Here is a tiny trained network, its code and every weight. The questions are about switching its units off for an input and a target symbol, where a switched-off unit gives its printed mean instead of its output.

import numpy as np


def w(rows, s, z=0):
    codes = np.array(rows[::2]) - 128.0
    scale = np.full(codes.shape[1], s)
    scale[-1] = z or s
    return codes * scale


def norm(h):
    return h / np.sqrt((h * h).mean(-1, keepdims=True) + 1e-5)


def f(y):
    return y / 2 * (1 + np.tanh(0.7978845608 * (y + 0.044715 * y**3)))


def softmax(a):
    e = np.exp(a - a.max(-1, keepdims=True))
    return e / e.sum(-1, keepdims=True)


def log_softmax(a):
    a = a - a.max(-1, keepdims=True)
    return a - np.log(np.exp(a).sum(-1, keepdims=True))


def net(x, mask):
    ids = ['αβγδεζηθλμξπστφψ'.index(c) for c in x.split()]
    T = len(ids)
    res = E[ids] + P[:T]
    u = 0
    for l in range(3):
        q, k, v = (norm(res) @ M[l].T for M in (Q, K, V))
        z = softmax(np.where(np.tri(T) > 0, q @ k.T / 4**0.5, -1e9)) @ v
        res = res + np.where(mask[u], z, O[l][:, -1]) @ O[l][:, :-1]
        u += 1
        y = f(norm(res) @ A[l][:, :-1].T + A[l][:, -1])
        res = res + np.where(mask[u : u + 4], y, B[l][:, -1]) @ B[l][:, :-1]
        u += 4
    return log_softmax(norm(res)[-1] @ U[:, :-1].T + U[:, -1])


Q, K, V, O, A, B = {}, {}, {}, {}, {}, {}
E = w([
[197,126,152,91,202,180,105,131,144,203],'α',
[151,140,149,124,25,159,220,107,134,90],'β',
[119,156,166,112,154,55,11,128,202,106],'γ',
[171,193,100,110,128,134,104,14,250,164],'δ',
[89,90,180,3,66,105,125,157,174,150],'ε',
[149,53,60,213,75,137,136,160,114,135],'ζ',
[146,148,162,111,175,76,145,137,189,97],'η',
[89,130,157,131,106,69,19,162,183,107],'θ',
[163,125,120,105,188,62,160,92,42,80],'λ',
[188,180,180,138,62,158,91,159,199,205],'μ',
[122,156,106,90,147,104,120,144,3,136],'ξ',
[116,84,125,54,66,26,104,152,93,118],'π',
[65,140,56,155,222,96,121,186,157,37],'σ',
[77,59,126,80,120,169,95,143,64,87],'τ',
[206,141,150,92,141,17,135,130,173,76],'φ',
[60,128,203,194,130,152,108,71,73,182],'ψ',
],0.022)
P = w([
[224,136,176,39,71,6,103,253,160,116],'0',
[203,111,196,119,109,41,76,148,91,105],'1',
[124,114,128,81,74,60,133,170,171,129],'2',
[221,217,184,147,110,119,129,159,227,120],'3',
[140,97,143,111,99,139,142,88,188,135],'4',
[105,127,162,66,204,171,150,86,78,162],'5',
[120,198,121,173,125,180,158,132,217,96],'6',
[33,142,79,89,102,84,169,141,145,150],'7',
],0.0061)
Q[0] = w([
[124,108,71,179,144,170,109,110,168,170],'L0H1',
[156,143,227,199,148,83,48,117,164,145],'L0H1',
[118,142,200,106,43,126,127,119,135,95],'L0H1',
[149,206,255,88,141,62,90,88,146,159],'L0H1',
],0.0088)
K[0] = w([
[87,211,190,123,178,152,120,227,71,91],'L0H1',
[74,118,195,144,162,67,111,89,146,111],'L0H1',
[161,198,120,82,3,155,178,112,125,63],'L0H1',
[94,91,155,216,108,171,181,95,114,174],'L0H1',
],0.0073)
V[0] = w([
[56,216,149,202,139,230,205,103,76,87],'L0H1',
[75,94,210,169,203,183,73,1,104,169],'L0H1',
[89,87,202,113,160,57,125,64,115,179],'L0H1',
[54,124,191,196,132,103,171,105,139,146],'L0H1',
],0.0049)
O[0] = w([
[103,149,95,121,141,193,255,127,115,112,3],'L0H1',
[62,164,131,148,90,189,110,166,142,205,35],'L0H1',
[218,230,136,116,233,62,208,181,90,149,153],'L0H1',
[66,254,140,184,83,164,158,145,74,166,108],'L0H1',
],0.0091,0.006)
A[0] = w([
[71,113,203,92,189,15,160,123,149,109,144],'L0N1',
[111,75,176,141,115,133,159,104,91,44,10],'L0N2',
[176,166,254,121,5,57,166,56,157,237,208],'L0N3',
[122,225,119,80,110,86,136,100,173,79,252],'L0N4',
],0.006,0.0015)
B[0] = w([
[170,132,221,120,98,94,166,111,121,135,254],'L0N1',
[144,138,232,145,2,108,153,150,133,173,134],'L0N2',
[107,143,119,95,103,130,110,177,100,45,217],'L0N3',
[146,123,172,171,47,152,108,38,8,197,205],'L0N4',
],0.009,0.0076)
Q[1] = w([
[137,118,144,133,157,198,104,64,105,125],'L1H1',
[79,113,57,255,137,220,174,160,133,176],'L1H1',
[204,157,121,47,124,114,95,100,141,36],'L1H1',
[111,153,166,53,88,82,92,98,113,98],'L1H1',
],0.0087)
K[1] = w([
[180,87,120,39,112,180,161,68,139,107],'L1H1',
[176,162,197,58,2,31,69,156,59,78],'L1H1',
[116,154,46,179,157,170,159,49,203,114],'L1H1',
[98,166,67,200,107,251,197,69,144,153],'L1H1',
],0.0063)
V[1] = w([
[79,211,131,14,125,120,117,98,127,75],'L1H1',
[164,40,91,57,219,131,158,144,254,159],'L1H1',
[133,122,27,139,88,66,110,37,173,88],'L1H1',
[233,73,205,82,79,208,114,34,170,252],'L1H1',
],0.0069)
O[1] = w([
[86,252,196,100,122,126,143,89,84,126,187],'L1H1',
[112,120,158,130,124,240,64,152,77,90,127],'L1H1',
[116,184,84,181,96,175,87,31,121,141,255],'L1H1',
[177,102,129,140,84,162,143,128,98,231,97],'L1H1',
],0.012,0.0037)
A[1] = w([
[82,137,153,95,160,185,106,98,90,181,170],'L1N1',
[75,175,149,157,218,109,123,105,129,8,123],'L1N2',
[124,120,187,194,203,75,149,190,198,99,253],'L1N3',
[198,97,71,255,87,77,142,156,97,134,94],'L1N4',
],0.0081,0.0033)
B[1] = w([
[171,109,85,98,74,82,123,126,129,116,146],'L1N1',
[112,196,143,4,101,215,149,79,185,74,253],'L1N2',
[106,101,125,158,96,140,110,67,200,165,218],'L1N3',
[170,79,100,131,108,111,111,119,152,64,158],'L1N4',
],0.014,0.007)
Q[2] = w([
[104,202,132,71,55,40,203,16,115,93],'L2H1',
[86,63,100,190,227,108,197,144,147,92],'L2H1',
[170,93,104,125,170,107,129,204,131,159],'L2H1',
[146,59,126,133,20,85,67,53,82,255],'L2H1',
],0.0076)
K[2] = w([
[6,218,142,179,46,167,160,111,85,144],'L2H1',
[157,166,176,135,116,2,88,188,112,100],'L2H1',
[185,46,130,85,123,135,103,150,184,149],'L2H1',
[212,118,37,157,106,217,154,80,118,125],'L2H1',
],0.008)
V[2] = w([
[113,158,65,217,189,153,138,173,71,254],'L2H1',
[182,90,67,92,181,119,73,104,136,177],'L2H1',
[83,129,171,243,28,99,169,138,29,52],'L2H1',
[133,159,150,115,48,244,111,6,65,54],'L2H1',
],0.0081)
O[2] = w([
[168,164,180,151,73,61,103,105,115,110,9],'L2H1',
[62,145,120,228,77,138,106,85,54,84,125],'L2H1',
[229,114,4,76,102,82,93,174,203,181,120],'L2H1',
[91,172,44,61,125,128,96,92,104,172,213],'L2H1',
],0.014,0.013)
A[2] = w([
[170,181,142,74,92,20,77,119,98,199,209],'L2N1',
[39,123,224,243,99,220,122,119,46,97,3],'L2N2',
[133,77,3,254,51,165,54,81,165,60,40],'L2N3',
[86,109,84,139,240,155,86,183,33,127,64],'L2N4',
],0.0069,0.0032)
B[2] = w([
[97,251,101,138,113,151,150,138,144,130,254],'L2N1',
[216,100,97,115,118,211,152,135,26,97,164],'L2N2',
[89,63,142,120,34,107,207,98,130,53,175],'L2N3',
[25,70,162,127,154,96,140,171,158,142,131],'L2N4',
],0.014,0.0066)
U = w([
[127,167,170,189,172,130,61,112,142,143,108],'α',
[138,152,116,165,128,145,166,148,138,118,120],'β',
[125,119,222,28,55,143,166,187,118,143,3],'γ',
[47,163,124,66,182,197,149,99,144,100,128],'δ',
[186,132,113,120,202,87,226,55,62,117,83],'ε',
[185,116,200,134,101,212,166,135,46,130,207],'ζ',
[145,168,129,94,91,44,102,197,86,95,100],'η',
[206,152,149,128,127,91,113,79,144,97,88],'θ',
[101,59,141,127,145,137,142,179,134,201,203],'λ',
[107,167,115,162,55,110,127,10,65,187,108],'μ',
[180,140,168,131,77,226,85,225,186,138,84],'ξ',
[235,83,42,69,123,172,153,136,156,221,120],'π',
[57,162,116,150,194,89,226,194,87,124,172],'σ',
[98,46,106,151,35,110,200,82,148,128,166],'τ',
[50,124,171,183,83,93,58,134,205,151,84],'φ',
[157,93,253,168,149,152,248,112,213,175,207],'ψ',
],0.0076,0.0046)

Each question gives the input, a string of symbols that net reads in full, and the target symbol t.
The units are the heads (4 rows each of Q, K, V and O) and the neurons (one row each of A and B). Each row of codes is followed by its name. A weight is (code - 128) times the scale printed after its matrix; where a second scale follows, it is the last column's (O, A, B and U).
mask holds one flag per unit, layer by layer, with each layer's heads first. A switched-off unit (its flag False) gives its mean, the last column of its rows in O or B, instead of its output. The means were averaged over made-up inputs and are rounded, as every weight is.
A unit's drop is (log p(t) with every unit on - log p(t) with that unit switched off) / (log p(t) with every unit on - log p(t) with every unit switched off).
The circuit of an input: a set's keep is (log p(t) with only the set's units on - log p(t) with every unit switched off) / (log p(t) with every unit on - log p(t) with every unit switched off). Starting from the 12 units with the biggest drops (on a tie, the unit counted first), units are removed one at a time, each time the one whose removal leaves the highest keep (on an exact tie, the one counted first), for as long as the keep stays at least 0.8.
units of the circuit, in order: the units of the circuit, biggest drop first
unit that matters most: the unit with the biggest drop
k most important neurons: the k neurons with the biggest drops, biggest first
top k neurons in layer l: the k neurons of layer l with the biggest drops, biggest first
input ψ μ λ φ α η, target ψ: unit that matters most -> L0H1
input η φ η π η π ε η, target ψ: units of the circuit, in order -> L2H1, L0N1, L1H1, L1N2
input λ μ δ θ λ θ ε, target μ: units of the circuit, in order -> L1H1, L2H1
input η λ φ θ, target φ: top 2 neurons in layer 1 -> L1N2, L1N1
input σ θ σ λ φ, target δ: units of the circuit, in order -> L2H1, L1N2
input δ η λ θ θ, target μ: units of the circuit, in order -> L1H1, L2H1
input σ θ α φ η, target ζ: 2 most important neurons -> L0N1, L2N2
input ψ ψ μ β ψ λ α, target ψ: units of the circuit, in order -> L0H1, L1H1, L2H1
input ψ ξ η η η λ μ, target ψ: units of the circuit, in order -> L1H1, L0H1, L2H1
input α ξ ξ, target ζ: units of the circuit, in order -> L2H1, L1H1
input φ δ φ, target μ: units of the circuit, in order -> L2H1, L1H1
input φ ξ λ, target ε: 4 most important neurons -> L0N3, L1N2, L0N4, L0N1
input α ε π λ ε η, target ζ: units of the circuit, in order -> L1H1, L2H1, L2N2
input σ η π μ σ α ξ ξ, target ζ: unit that matters most -> L1H1
input λ ξ η η π π, target η: 3 most important neurons -> L1N2, L0N4, L0N1
input σ α η λ, target ζ: 2 most important neurons -> L0N1, L2N2
input π η ε μ η ε, target γ: top 2 neurons in layer 0 -> L0N3, L0N1
input σ δ π π π ζ, target τ: units of the circuit, in order -> L2N3, L1N2
input θ π λ, target ε: 3 most important neurons -> L1N2, L0N3, L0N1
input β τ β ε ε, target π: unit that matters most -> L2H1
input ψ σ η β η τ η γ, target ψ: units of the circuit, in order -> L1H1, L0H1, L2H1
input σ ε π λ ε η α, target ζ: 2 most important neurons -> L2N2, L1N2
input η η μ, target ξ: 4 most important neurons -> L0N3, L1N2, L0N4, L0N1
input ψ θ λ π γ, target ψ: units of the circuit, in order -> L1H1, L2H1
input π τ μ, target ξ: top 2 neurons in layer 0 -> L0N3, L0N4
input δ π δ, target μ: 2 most important neurons -> L1N2, L0N4
input τ σ λ γ π, target δ: unit that matters most -> L1H1
input θ η π ξ, target σ: 2 most important neurons -> L1N2, L2N4
